Here is a tiny trained network, its code and every weight. The questions are about switching its units off for an input and a target symbol, where a switched-off unit gives its printed mean instead of its output.

import numpy as np


def w(rows, s, z=0):
    codes = np.array(rows[::2]) - 128.0
    scale = np.full(codes.shape[1], s)
    scale[-1] = z or s
    return codes * scale


def norm(h):
    return h / np.sqrt((h * h).mean(-1, keepdims=True) + 1e-5)


def f(y):
    return np.maximum(y, 0)


def softmax(a):
    e = np.exp(a - a.max(-1, keepdims=True))
    return e / e.sum(-1, keepdims=True)


def log_softmax(a):
    a = a - a.max(-1, keepdims=True)
    return a - np.log(np.exp(a).sum(-1, keepdims=True))


def net(x, mask):
    ids = ['αβγδεζηθλμξπφψω'.index(c) for c in x.split()]
    T = len(ids)
    res = E[ids] + P[:T]
    u = 0
    for l in range(2):
        r = norm(res)
        for j in range(3):
            rows = slice(3 * j, 3 * j + 3)
            q, k, v = (r @ M[l][rows].T for M in (Q, K, V))
            z = softmax(np.where(np.tri(T) > 0, q @ k.T / 3**0.5, -1e9)) @ v
            o = O[l][rows]
            res = res + np.where(mask[u + j], z, o[:, -1]) @ o[:, :-1]
        u += 3
        y = f(norm(res) @ A[l][:, :-1].T + A[l][:, -1])
        res = res + np.where(mask[u : u + 4], y, B[l][:, -1]) @ B[l][:, :-1]
        u += 4
    return log_softmax(norm(res)[-1] @ U[:, :-1].T + U[:, -1])


Q, K, V, O, A, B = {}, {}, {}, {}, {}, {}
E = w([
[80,146,168,136,80,137,89,110,132,119],'α',
[84,116,168,134,76,177,127,94,148,155],'β',
[137,27,125,71,176,124,121,192,77,148],'γ',
[115,91,97,188,106,200,161,254,61,93],'δ',
[159,119,169,129,158,183,126,62,122,145],'ε',
[247,66,122,92,101,129,114,155,124,97],'ζ',
[135,170,156,88,74,116,88,98,57,132],'η',
[79,138,161,115,127,144,107,130,138,123],'θ',
[106,74,138,86,155,107,147,82,62,90],'λ',
[106,119,152,140,116,186,94,161,141,141],'μ',
[122,169,155,139,66,172,108,107,116,136],'ξ',
[110,160,144,117,124,127,63,137,111,123],'π',
[82,149,90,107,114,176,151,90,105,166],'φ',
[138,187,194,51,131,157,140,179,123,146],'ψ',
[143,98,94,153,70,143,61,67,65,125],'ω',
],0.0094)
P = w([
[132,149,98,88,125,162,116,123,107,73],'0',
[134,191,104,179,140,130,170,143,139,82],'1',
[146,126,110,116,143,120,120,127,148,110],'2',
[90,156,117,211,165,61,150,165,197,161],'3',
[124,91,112,92,132,100,111,122,128,163],'4',
[137,156,147,160,134,2,121,161,76,211],'5',
[139,118,131,63,90,129,107,134,58,133],'6',
],0.0071)
Q[0] = w([
[175,178,173,173,119,93,136,153,82,99],'L0H1',
[135,141,132,2,68,184,103,129,43,100],'L0H1',
[134,163,116,159,125,55,111,150,85,232],'L0H1',
[152,93,120,74,108,189,185,99,37,120],'L0H2',
[114,118,136,54,133,222,57,134,100,42],'L0H2',
[125,130,177,117,71,75,97,125,40,160],'L0H2',
[140,99,68,152,134,48,207,93,154,138],'L0H3',
[107,120,62,129,161,125,138,142,238,46],'L0H3',
[87,118,204,151,98,48,100,186,171,187],'L0H3',
],0.0062)
K[0] = w([
[72,87,98,157,146,126,195,138,102,208],'L0H1',
[122,28,167,28,128,135,26,80,169,219],'L0H1',
[151,95,197,254,143,60,194,157,214,176],'L0H1',
[76,79,119,67,123,98,22,126,146,154],'L0H2',
[148,99,147,16,73,167,103,73,102,165],'L0H2',
[116,108,160,122,162,74,116,139,194,227],'L0H2',
[136,190,169,170,168,120,100,203,156,48],'L0H3',
[176,188,149,131,109,169,128,86,114,51],'L0H3',
[164,152,88,236,154,114,201,123,121,171],'L0H3',
],0.006)
V[0] = w([
[149,125,221,65,255,170,85,85,23,189],'L0H1',
[137,185,43,118,171,6,125,100,55,118],'L0H1',
[78,123,71,130,182,202,170,124,182,173],'L0H1',
[106,166,44,103,174,144,104,207,152,140],'L0H2',
[40,85,152,161,149,66,103,114,171,41],'L0H2',
[134,74,32,198,144,137,52,71,79,155],'L0H2',
[111,94,105,84,51,110,211,107,73,147],'L0H3',
[105,198,66,113,137,114,163,86,138,184],'L0H3',
[144,111,132,15,130,69,131,147,169,78],'L0H3',
],0.0055)
O[0] = w([
[103,179,154,246,183,112,102,155,171,197,255],'L0H1',
[124,187,79,118,203,161,26,169,45,87,99],'L0H1',
[109,86,61,92,152,91,134,110,228,213,147],'L0H1',
[132,142,87,88,107,195,22,158,128,215,127],'L0H2',
[140,25,131,161,207,234,160,92,51,115,82],'L0H2',
[138,120,3,228,99,99,109,11,87,141,147],'L0H2',
[46,128,69,72,142,73,198,144,174,79,110],'L0H3',
[125,211,64,93,174,119,126,85,82,143,145],'L0H3',
[106,73,153,46,185,138,56,131,155,128,99],'L0H3',
],0.005,0.0055)
A[0] = w([
[150,128,216,109,131,72,85,86,93,133,211],'L0N1',
[106,132,152,80,180,77,111,66,126,147,154],'L0N2',
[60,169,181,109,122,129,156,91,74,192,96],'L0N3',
[2,170,168,151,79,189,89,85,173,162,251],'L0N4',
],0.0045,0.0027)
B[0] = w([
[175,126,125,203,149,110,255,191,142,85,200],'L0N1',
[119,136,102,146,134,134,159,112,164,140,167],'L0N2',
[168,154,106,43,210,136,141,187,168,101,179],'L0N3',
[156,169,148,122,162,48,139,142,11,144,253],'L0N4',
],0.0059,0.0062)
Q[1] = w([
[114,57,105,136,106,233,69,32,232,85],'L1H1',
[153,109,111,168,141,29,180,110,72,145],'L1H1',
[67,96,127,156,81,73,128,164,106,165],'L1H1',
[194,111,98,140,182,102,165,196,128,147],'L1H2',
[168,137,141,143,98,142,111,144,167,184],'L1H2',
[134,184,165,112,75,237,95,3,185,31],'L1H2',
[131,59,134,164,66,169,72,33,232,102],'L1H3',
[176,222,93,131,61,20,201,234,24,68],'L1H3',
[72,116,106,132,92,145,74,65,175,106],'L1H3',
],0.0057)
K[1] = w([
[59,218,191,65,101,166,104,107,171,107],'L1H1',
[172,90,94,153,68,89,127,194,120,141],'L1H1',
[172,135,119,191,127,79,175,114,178,129],'L1H1',
[74,103,109,119,142,76,150,168,70,152],'L1H2',
[103,127,108,158,93,101,119,179,147,149],'L1H2',
[144,236,169,83,72,225,78,102,169,95],'L1H2',
[65,157,176,142,40,115,82,163,143,119],'L1H3',
[105,119,84,134,253,102,201,117,132,223],'L1H3',
[99,138,136,159,57,88,115,180,133,88],'L1H3',
],0.0066)
V[1] = w([
[182,75,175,106,133,39,44,82,150,134],'L1H1',
[223,161,135,76,151,156,156,137,200,89],'L1H1',
[169,77,67,174,58,102,110,162,166,50],'L1H1',
[88,63,35,129,141,156,100,192,150,162],'L1H2',
[106,166,126,146,128,131,142,25,129,39],'L1H2',
[110,63,101,141,255,43,228,123,65,133],'L1H2',
[75,176,134,125,82,136,93,114,84,150],'L1H3',
[171,101,122,129,129,102,69,92,150,67],'L1H3',
[12,91,130,117,79,99,126,190,94,122],'L1H3',
],0.0055)
O[1] = w([
[210,155,165,109,144,82,6,28,194,7,122],'L1H1',
[164,249,118,97,107,194,122,198,238,108,128],'L1H1',
[181,156,138,155,1,118,162,158,68,39,96],'L1H1',
[20,247,182,181,48,118,107,156,77,131,94],'L1H2',
[133,126,36,137,227,114,128,224,179,135,75],'L1H2',
[21,170,135,124,132,226,88,73,214,41,254],'L1H2',
[195,179,98,35,128,102,98,69,89,145,119],'L1H3',
[118,213,204,187,205,121,156,133,108,28,75],'L1H3',
[67,56,140,31,150,82,104,143,74,61,51],'L1H3',
],0.0044,0.0065)
A[1] = w([
[233,82,254,150,119,75,84,204,199,66,82],'L1N1',
[14,118,40,200,248,190,97,40,184,5,4],'L1N2',
[138,178,39,254,138,11,18,112,32,25,85],'L1N3',
[255,185,72,62,28,211,17,57,252,4,103],'L1N4',
],0.0026,0.0033)
B[1] = w([
[100,232,109,139,82,167,54,114,131,90,222],'L1N1',
[90,177,100,127,161,1,102,236,137,132,192],'L1N2',
[133,4,108,122,128,109,188,23,184,151,247],'L1N3',
[76,230,28,100,174,213,38,79,132,118,213],'L1N4',
],0.0056,0.0013)
U = w([
[143,62,127,91,167,220,203,123,115,66,158],'α',
[109,55,131,60,85,100,206,73,232,90,84],'β',
[35,121,220,154,90,96,39,84,125,123,179],'γ',
[108,117,115,187,39,122,184,196,71,152,66],'δ',
[132,187,137,254,137,121,159,94,200,177,254],'ε',
[183,178,117,123,54,124,77,133,171,26,207],'ζ',
[145,157,128,121,189,77,142,159,95,89,33],'η',
[129,73,182,72,186,211,99,122,147,169,79],'θ',
[24,119,89,163,206,110,124,147,155,50,16],'λ',
[188,63,189,84,47,88,115,102,153,194,99],'μ',
[165,119,115,94,104,70,163,153,149,122,86],'ξ',
[181,131,133,175,192,188,46,139,12,149,96],'π',
[69,194,28,60,114,102,118,78,121,193,175],'φ',
[148,184,215,69,136,90,107,233,169,173,49],'ψ',
[124,65,62,187,105,70,146,38,82,71,48],'ω',
],0.0075,0.003)

Each question gives the input, a string of symbols that net reads in full, and the target symbol t.
The units are the heads (3 rows each of Q, K, V and O) and the neurons (one row each of A and B). Each row of codes is followed by its name. A weight is (code - 128) times the scale printed after its matrix; where a second scale follows, it is the last column's (O, A, B and U).
mask holds one flag per unit, layer by layer, with each layer's heads first. A switched-off unit (its flag False) gives its mean, the last column of its rows in O or B, instead of its output. The means were averaged over made-up inputs and are rounded, as every weight is.
A unit's drop is (log p(t) with every unit on - log p(t) with that unit switched off) / (log p(t) with every unit on - log p(t) with every unit switched off).
The circuit of an input: a set's keep is (log p(t) with only the set's units on - log p(t) with every unit switched off) / (log p(t) with every unit on - log p(t) with every unit switched off). Starting from the 12 units with the biggest drops (on a tie, the unit counted first), units are removed one at a time, each time the one whose removal leaves the highest keep (on an exact tie, the one counted first), for as long as the keep stays at least 0.8.
units of the circuit, in order: the units of the circuit, biggest drop first
unit that matters most: the unit with the biggest drop
k most important neurons: the k neurons with the biggest drops, biggest first
k most important neurons of layer l: the k neurons of layer l with the biggest drops, biggest first
which heads matter: for each layer, one digit per head in row order, 1 if its drop is at least 0.15 and else 0, layers parted by /
input ζ ε ε θ β γ λ, target β: which heads matter => 100 / 000
input ε ψ ε ε γ, target ε: unit that matters most => L0H1
input ξ δ α, target δ: which heads matter => 000 / 100
input φ γ γ η, target γ: units of the circuit, in order => L1H2, L1H3
input θ ζ ε φ γ β ε, target γ: which heads matter => 101 / 010
input φ π π π ε π, target π: which heads matter => 110 / 000
input ζ π ζ ζ θ, target ζ: which heads matter => 000 / 100
input α μ ε, target α: which heads matter => 110 / 000
input π λ φ β, target λ: units of the circuit, in order => L0H2, L1H2, L0H1
input φ ε γ φ π μ, target φ: which heads matter => 111 / 000
input π ε φ ω, target ω: units of the circuit, in order => L1H1, L0H1
input ε φ φ α, target φ: units of the circuit, in order => L0H1, L0H3
input ψ φ π ξ β, target φ: units of the circuit, in order => L0H3, L1H3
input θ ε ε ξ ζ φ β, target ζ: units of the circuit, in order => L1H1
input ε α ε φ φ ζ, target φ: which heads matter => 101 / 000
input η π δ φ π γ, target φ: which heads matter => 111 / 000
input β ε δ ψ π ε, target ψ: which heads matter => 010 / 000
input π π ε, target π: units of the circuit, in order => L0H1, L0H3
input β ε ε π ε γ, target γ: which heads matter => 000 / 010
input ε γ λ ε γ φ π, target γ: which heads matter => 000 / 110
input ε ε α γ β, target γ: units of the circuit, in order => L1H2
input γ δ ε α, target δ: which heads matter => 100 / 100
input π λ ε γ μ, target γ: which heads matter => 000 / 010
input φ ξ ε π ε θ, target π: which heads matter => 111 / 000
input π δ φ θ, target φ: units of the circuit, in order => L0H1, L0H2
input π θ ζ, target π: 2 most important neurons of layer 0 => L0N4, L0N3
input θ φ ε η θ ε ε, target θ: units of the circuit, in order => L0H3
input ψ ε π ε β ζ, target ζ: 2 most important neurons => L0N4, L1N1
input μ γ ω ζ π, target ζ: 2 most important neurons of layer 0 => L0N1, L0N4
